m =
0.434, 1.882, -0.689, -2.547, -1.046, -0.212, -0.123, -0.643, 0.228, -0.431, 3.068, 2.889, -0.226, 0.036, -0.223
-0.200, 2.634, 2.481, 0.151, 0.556, -0.339, 2.413, -0.258, 2.391, 0.606, -2.010, 2.583, -1.142, -3.583, -0.737
-2.932, 0.078, -3.687, 2.201, 3.073, 1.569, -0.368, 0.009, -1.006, 0.486, 3.442, -1.711, 0.001, -4.792, -1.029
0.725, 0.953, 2.201, 1.440, 0.346, 1.574, -0.746, 1.615, -2.337, 0.784, -0.883, 1.931, -0.607, 0.409, -0.883
-1.723, 0.882, -3.350, -1.807, -3.224, -1.833, 1.253, 3.635, 0.802, 1.333, 0.671, 3.083, 3.670, 1.446, -0.965
-4.327, 0.112, -4.782, 2.721, 4.419, 1.654, -0.267, 0.502, -1.455, 0.881, 4.467, -2.373, -0.287, -7.395, -1.804
Counting starts at 0.
What is the bottom entry of the column that holds the smallest entry? -7.395
The entry at row 2, column 0: -2.932
The maximum: 4.467
What is the entry just right of 1.569? -0.368
What is the top entry of the column that holds the largest entry? 3.068
The entry at row 0, column 2 is -0.689
What is the bottom-right entry? -1.804
The entry directly above 0.078 -> 2.634
The entry in row 0 and column 0 -> 0.434
The entry directly below 3.068 is -2.010
The entry directly below -3.583 is -4.792
The entry just left of -0.643: -0.123
What is the entry at row 1, column 0? -0.200
The entry just right of 1.615 is -2.337
What is the entry at row 2, column 2? -3.687
What is the entry in row 1 and column 2? 2.481
The entry in the top-right corner is -0.223
The entry directly below 0.556 is 3.073
What is the entry just right of 3.442? -1.711
What is the bottom-left entry? -4.327
What is the entry directly above the largest entry? 0.671
What is the entry just right of 0.151? 0.556
What is the entry directly below -0.226? -1.142
The entry directly below 0.802: -1.455
The entry just right of 0.434 is 1.882
What is the entry just right of 0.953? 2.201
The entry just right of -3.350 is -1.807
The entry directly below 1.333 is 0.881
